Here is a tiny trained network, its code and every weight. The questions are about switching its units off for an input and a class, where a switched-off unit gives its printed mean instead of its output.

import numpy as np


def w(rows, s, z=0):
    codes = np.array(rows[::2]) - 128.0
    scale = np.full(codes.shape[1], s)
    scale[-1] = z or s
    return codes * scale


def norm(h):
    return h / np.sqrt((h * h).mean(-1, keepdims=True) + 1e-5)


def f(y):
    return np.maximum(y, 0)


def log_softmax(a):
    a = a - a.max(-1, keepdims=True)
    return a - np.log(np.exp(a).sum(-1, keepdims=True))


def net(x, mask):
    res = np.array(x, float).reshape(1, 7) / 4 @ E
    u = 0
    for l in range(2):
        y = f(norm(res) @ A[l][:, :-1].T + A[l][:, -1])
        res = res + np.where(mask[u : u + 13], y, B[l][:, -1]) @ B[l][:, :-1]
        u += 13
    return log_softmax(norm(res)[-1] @ U[:, :-1].T + U[:, -1])


A, B = {}, {}
E = w([
[99,109,64,212,94,100,68,160,78,124],'x0',
[176,25,17,179,214,31,165,79,182,38],'x1',
[30,110,97,190,134,191,162,101,186,135],'x2',
[193,61,189,117,159,96,43,121,2,96],'x3',
[104,117,159,100,87,156,139,94,132,166],'x4',
[172,194,87,106,131,55,153,170,158,88],'x5',
[72,130,96,147,70,118,173,83,190,144],'x6',
],0.0071)
A[0] = w([
[170,140,54,144,154,105,162,150,149,74,76],'0.n1',
[217,138,81,127,183,70,101,200,124,79,58],'0.n2',
[75,116,103,175,86,104,116,135,81,176,3],'0.n3',
[130,161,136,123,88,137,120,138,144,115,87],'0.n4',
[162,98,217,64,135,159,89,160,60,146,85],'0.n5',
[67,162,215,110,115,254,134,148,123,199,55],'0.n6',
[17,119,110,162,93,153,84,131,66,151,40],'0.n7',
[91,208,103,74,81,148,186,139,205,174,21],'0.n8',
[103,51,112,147,164,125,171,72,193,103,7],'0.n9',
[116,93,130,133,152,138,143,112,161,120,88],'0.n10',
[82,132,76,234,67,157,102,133,60,191,18],'0.n11',
[67,144,110,143,100,184,176,118,160,159,44],'0.n12',
[183,145,197,53,115,94,84,119,45,140,64],'0.n13',
],0.007,0.0061)
B[0] = w([
[90,149,97,170,161,115,119,139,99,146,181],'0.n1',
[132,184,105,148,149,87,120,184,112,112,204],'0.n2',
[115,101,141,157,105,142,91,138,157,90,144],'0.n3',
[126,101,124,136,145,112,133,104,140,146,143],'0.n4',
[175,143,132,84,149,147,110,94,71,148,212],'0.n5',
[74,189,27,165,188,172,150,189,106,170,255],'0.n6',
[103,124,149,141,131,144,62,171,168,92,186],'0.n7',
[122,150,163,68,76,74,169,147,200,148,204],'0.n8',
[109,88,92,116,140,140,135,83,111,134,169],'0.n9',
[142,115,89,132,104,130,132,109,130,150,146],'0.n10',
[100,70,171,140,106,133,62,155,174,92,186],'0.n11',
[254,123,164,93,106,81,116,142,143,90,192],'0.n12',
[187,84,166,91,126,162,129,84,113,118,208],'0.n13',
],0.0086,0.0067)
A[1] = w([
[103,134,158,112,71,134,180,137,129,120,56],'1.n1',
[86,144,162,170,116,164,87,102,108,170,89],'1.n2',
[90,26,93,170,146,118,191,2,172,137,6],'1.n3',
[99,176,158,98,89,142,195,129,177,114,51],'1.n4',
[21,112,99,168,147,137,168,152,169,140,101],'1.n5',
[62,178,119,152,99,160,164,121,212,154,39],'1.n6',
[105,192,140,121,112,124,149,102,143,183,77],'1.n7',
[70,73,170,173,73,145,89,113,147,107,44],'1.n8',
[118,183,170,128,60,135,209,129,209,138,2],'1.n9',
[80,66,123,166,100,143,106,114,151,136,100],'1.n10',
[103,152,175,104,140,171,131,143,84,169,5],'1.n11',
[149,108,70,138,126,78,162,116,149,86,90],'1.n12',
[211,91,187,82,104,92,102,73,57,119,16],'1.n13',
],0.0075,0.0042)
B[1] = w([
[109,145,102,124,141,124,141,132,145,149,160],'1.n1',
[102,123,120,166,137,172,124,172,138,96,185],'1.n2',
[95,88,108,133,156,215,196,2,123,119,225],'1.n3',
[104,140,106,82,97,112,162,158,148,184,212],'1.n4',
[189,112,195,89,75,99,111,80,123,132,254],'1.n5',
[202,116,195,71,89,74,131,127,142,120,250],'1.n6',
[73,127,122,132,128,108,152,161,140,175,195],'1.n7',
[83,99,142,144,97,114,81,132,178,95,186],'1.n8',
[125,144,139,71,60,50,161,151,190,192,232],'1.n9',
[123,96,164,135,113,136,118,108,197,66,199],'1.n10',
[111,154,66,174,181,158,165,92,101,126,179],'1.n11',
[96,121,127,173,182,137,156,125,83,155,218],'1.n12',
[188,125,210,76,25,84,163,101,136,87,237],'1.n13',
],0.0073,0.0045)
U = w([
[153,159,61,188,195,39,147,186,102,90,112],'0',
[79,86,166,170,75,163,44,167,168,90,168],'1',
[105,168,131,67,64,96,192,151,210,195,248],'2',
[248,123,197,59,112,120,113,103,41,112,108],'3',
[106,70,88,153,157,140,186,20,151,106,96],'4',
[96,187,128,112,172,239,129,153,65,195,14],'5',
],0.014,0.0015)

Each question gives the input, the list of numbers given to net, and the class t.
The units are the neurons (one row each of A and B). Each row of codes is followed by its name. A weight is (code - 128) times the scale printed after its matrix; where a second scale follows, it is the last column's (A, B and U).
mask holds one flag per neuron, layer by layer. A switched-off neuron (its flag False) gives its mean, the last column of its row in B, instead of its output. The means were averaged over made-up inputs and are rounded, as every weight is.
A unit's drop is (log p(t) with every unit on - log p(t) with that unit switched off) / (log p(t) with every unit on - log p(t) with every unit switched off).
The circuit of an input: a set's keep is (log p(t) with only the set's units on - log p(t) with every unit switched off) / (log p(t) with every unit on - log p(t) with every unit switched off). Starting from the 12 units with the biggest drops (on a tie, the unit counted first), units are removed one at a time, each time the one whose removal leaves the highest keep (on an exact tie, the one counted first), for as long as the keep stays at least 0.8.
circuit, biggest first: the units of the circuit, biggest drop first
top k neurons: the k neurons with the biggest drops, biggest first
top k neurons in layer l: the k neurons of layer l with the biggest drops, biggest first
drop of u: that unit's drop, to one decimal
input [-3,2,5,4,-2,-3,-4], class 4: circuit, biggest first -> 0.n12
input [8,1,-6,-4,-5,-5,-3], class 1: top 2 neurons in layer 0 -> 0.n11, 0.n6
input [8,-6,-1,-6,1,-6,4], class 1: top 2 neurons -> 0.n11, 0.n7
input [-5,-8,-6,-5,4,-2,-2], class 5: top 4 neurons -> 0.n6, 0.n5, 1.n11, 1.n13
input [5,-5,4,-2,-8,1,4], class 1: top 2 neurons in layer 0 -> 0.n11, 0.n7
input [8,5,4,-6,3,6,5], class 4: top 2 neurons in layer 1 -> 1.n3, 1.n12
input [7,4,0,-3,2,0,-1], class 1: circuit, biggest first -> 0.n11, 0.n6
input [8,5,1,6,-2,-6,5], class 1: top 2 neurons -> 0.n11, 1.n8
input [4,-3,-5,-5,-5,-6,-7], class 5: top 2 neurons in layer 0 -> 0.n6, 0.n12
input [6,-7,6,1,-2,-8,-3], class 1: top 2 neurons -> 0.n11, 0.n7
input [0,7,-5,3,-1,-4,1], class 0: top 3 neurons in layer 0 -> 0.n2, 0.n13, 0.n5
input [-5,-7,3,4,8,-4,8], class 5: top 2 neurons in layer 0 -> 0.n6, 0.n5
input [-1,-1,1,1,0,2,-1], class 3: top 2 neurons -> 0.n13, 1.n13
input [-2,1,2,3,8,-1,8], class 4: circuit, biggest first -> 1.n3
input [6,-2,1,5,5,-8,-5], class 1: top 3 neurons in layer 0 -> 0.n11, 0.n7, 0.n12
input [5,0,6,-8,-7,-2,-5], class 1: drop of 0.n11 -> 0.3
input [-6,-3,4,6,8,-8,-4], class 5: drop of 0.n6 -> 0.7
input [4,1,0,1,0,7,6], class 0: drop of 0.n9 -> 0.0
